Below is a small trained network, with its code and all its weights. Each question gives an input and a class and asks what happens when units are switched off, that is, made to give their printed mean instead of their output.

import numpy as np


def w(rows, s, z=0):
    codes = np.array(rows[::2]) - 128.0
    scale = np.full(codes.shape[1], s)
    scale[-1] = z or s
    return codes * scale


def norm(h):
    return h / np.sqrt((h * h).mean(-1, keepdims=True) + 1e-5)


def f(y):
    return y / 2 * (1 + np.tanh(0.7978845608 * (y + 0.044715 * y**3)))


def log_softmax(a):
    a = a - a.max(-1, keepdims=True)
    return a - np.log(np.exp(a).sum(-1, keepdims=True))


def net(x, mask):
    res = np.array(x, float).reshape(1, 7) / 4 @ E
    u = 0
    for l in range(2):
        y = f(norm(res) @ A[l][:, :-1].T + A[l][:, -1])
        res = res + np.where(mask[u : u + 14], y, B[l][:, -1]) @ B[l][:, :-1]
        u += 14
    return log_softmax(norm(res)[-1] @ U[:, :-1].T + U[:, -1])


A, B = {}, {}
E = w([
[130,129,129,123,130,130,127],'x0',
[147,201,138,78,124,6,175],'x1',
[126,128,131,130,125,125,132],'x2',
[124,205,253,201,145,152,105],'x3',
[130,130,128,123,129,128,122],'x4',
[49,147,114,104,213,149,168],'x5',
[131,130,128,129,128,129,127],'x6',
],0.015)
A[0] = w([
[135,233,215,194,160,137,124,102],'0.n1',
[146,86,153,154,76,147,96,148],'0.n2',
[87,53,74,133,101,228,76,187],'0.n3',
[141,165,144,135,158,108,76,11],'0.n4',
[175,204,178,155,173,91,134,43],'0.n5',
[125,145,140,134,132,152,98,14],'0.n6',
[121,143,105,153,104,149,141,31],'0.n7',
[137,169,177,139,151,105,121,2],'0.n8',
[145,185,166,153,144,119,126,23],'0.n9',
[157,149,131,109,70,52,155,71],'0.n10',
[29,179,99,90,253,167,142,198],'0.n11',
[103,111,181,175,127,202,95,87],'0.n12',
[125,167,203,192,157,196,75,101],'0.n13',
[146,123,90,109,144,177,121,65],'0.n14',
],0.013,0.0073)
B[0] = w([
[60,123,187,147,89,144,127,217],'0.n1',
[83,95,123,59,82,163,110,172],'0.n2',
[120,48,222,154,84,65,177,247],'0.n3',
[132,68,158,120,109,144,147,126],'0.n4',
[70,36,153,48,128,77,126,167],'0.n5',
[148,159,118,139,137,116,130,122],'0.n6',
[108,116,156,127,158,141,103,118],'0.n7',
[82,60,199,94,113,111,139,139],'0.n8',
[96,35,174,107,109,97,139,144],'0.n9',
[180,101,147,186,186,98,130,165],'0.n10',
[57,123,129,157,182,124,253,250],'0.n11',
[169,189,72,102,187,160,70,182],'0.n12',
[157,223,47,135,146,162,70,205],'0.n13',
[95,85,171,157,107,69,158,139],'0.n14',
],0.012,0.014)
A[1] = w([
[164,185,84,111,71,175,32,74],'1.n1',
[241,138,78,112,102,104,85,11],'1.n2',
[207,28,92,190,123,154,182,149],'1.n3',
[204,97,205,32,25,46,64,114],'1.n4',
[197,82,107,74,177,86,27,47],'1.n5',
[136,89,205,148,21,148,46,204],'1.n6',
[72,96,121,103,181,85,217,253],'1.n7',
[87,181,58,176,254,196,177,117],'1.n8',
[174,151,37,65,184,126,180,77],'1.n9',
[76,213,252,187,142,119,99,118],'1.n10',
[105,185,82,135,161,212,158,55],'1.n11',
[143,46,180,45,97,99,133,131],'1.n12',
[229,125,67,95,166,66,95,12],'1.n13',
[87,91,128,205,155,161,158,73],'1.n14',
],0.013,0.0071)
B[1] = w([
[102,191,84,32,217,111,138,154],'1.n1',
[12,99,165,10,214,57,195,142],'1.n2',
[33,111,209,118,160,48,123,179],'1.n3',
[131,75,122,227,7,198,150,196],'1.n4',
[34,60,213,44,224,36,224,140],'1.n5',
[229,199,38,131,165,146,119,206],'1.n6',
[174,205,117,46,195,156,43,253],'1.n7',
[185,76,115,202,2,135,104,187],'1.n8',
[179,177,71,171,129,210,118,143],'1.n9',
[157,20,93,142,99,61,181,181],'1.n10',
[192,94,152,164,47,120,72,147],'1.n11',
[104,162,130,214,97,146,151,190],'1.n12',
[33,100,195,44,236,82,176,145],'1.n13',
[107,101,183,95,75,74,72,159],'1.n14',
],0.013,0.019)
U = w([
[187,58,113,243,3,157,147,253],'0',
[19,43,221,72,213,61,219,22],'1',
[228,229,19,71,202,214,55,136],'2',
],0.02,0.002)

Each question gives the input, the list of numbers given to net, and the class t.
The units are the neurons (one row each of A and B). Each row of codes is followed by its name. A weight is (code - 128) times the scale printed after its matrix; where a second scale follows, it is the last column's (A, B and U).
mask holds one flag per neuron, layer by layer. A switched-off neuron (its flag False) gives its mean, the last column of its row in B, instead of its output. The means were averaged over made-up inputs and are rounded, as every weight is.
A unit's drop is (log p(t) with every unit on - log p(t) with that unit switched off) / (log p(t) with every unit on - log p(t) with every unit switched off).
The circuit of an input: a set's keep is (log p(t) with only the set's units on - log p(t) with every unit switched off) / (log p(t) with every unit on - log p(t) with every unit switched off). Starting from the 12 units with the biggest drops (on a tie, the unit counted first), units are removed one at a time, each time the one whose removal leaves the highest keep (on an exact tie, the one counted first), for as long as the keep stays at least 0.8.
units of the circuit, in order: the units of the circuit, biggest drop first
most important unit: the unit with the biggest drop
top k neurons: the k neurons with the biggest drops, biggest first
k most important neurons of layer l: the k neurons of layer l with the biggest drops, biggest first
drop of u: that unit's drop, to one decimal
input [8,0,8,1,-1,-8,-4], class 2: 3 most important neurons of layer 0 -> (0.n3; 0.n11; 0.n2)
input [8,-2,3,4,-6,8,-5], class 0: most important unit -> 1.n8
input [-2,1,7,-4,-1,-2,5], class 1: top 2 neurons -> (0.n1; 0.n3)
input [-5,0,-8,4,3,-1,-3], class 2: 2 most important neurons of layer 0 -> (0.n13; 0.n3)
input [6,8,4,0,2,7,0], class 2: top 3 neurons -> (1.n7; 0.n3; 1.n3)
input [-2,0,6,3,-2,5,-6], class 0: top 3 neurons -> (1.n8; 0.n3; 0.n13)
input [-8,-5,5,-8,5,1,-6], class 1: top 2 neurons -> (1.n3; 1.n8)
input [-6,3,5,-1,-2,5,6], class 2: top 2 neurons -> (1.n7; 0.n3)
input [-5,-1,-1,7,7,4,-2], class 0: top 2 neurons -> (0.n13; 1.n8)
input [-2,0,-7,6,0,-5,3], class 2: top 2 neurons -> (0.n13; 0.n3)
input [3,-1,4,2,-1,7,0], class 0: drop of 1.n8 -> 0.9
input [-6,-1,7,7,3,7,-4], class 0: drop of 0.n13 -> 0.4
input [-5,-8,-5,-2,0,3,-3], class 1: drop of 0.n3 -> 3.3
input [7,2,7,-7,6,6,-8], class 2: drop of 1.n7 -> 0.1
input [4,2,-3,4,-8,-1,-1], class 0: units of the circuit, in order -> (0.n11)
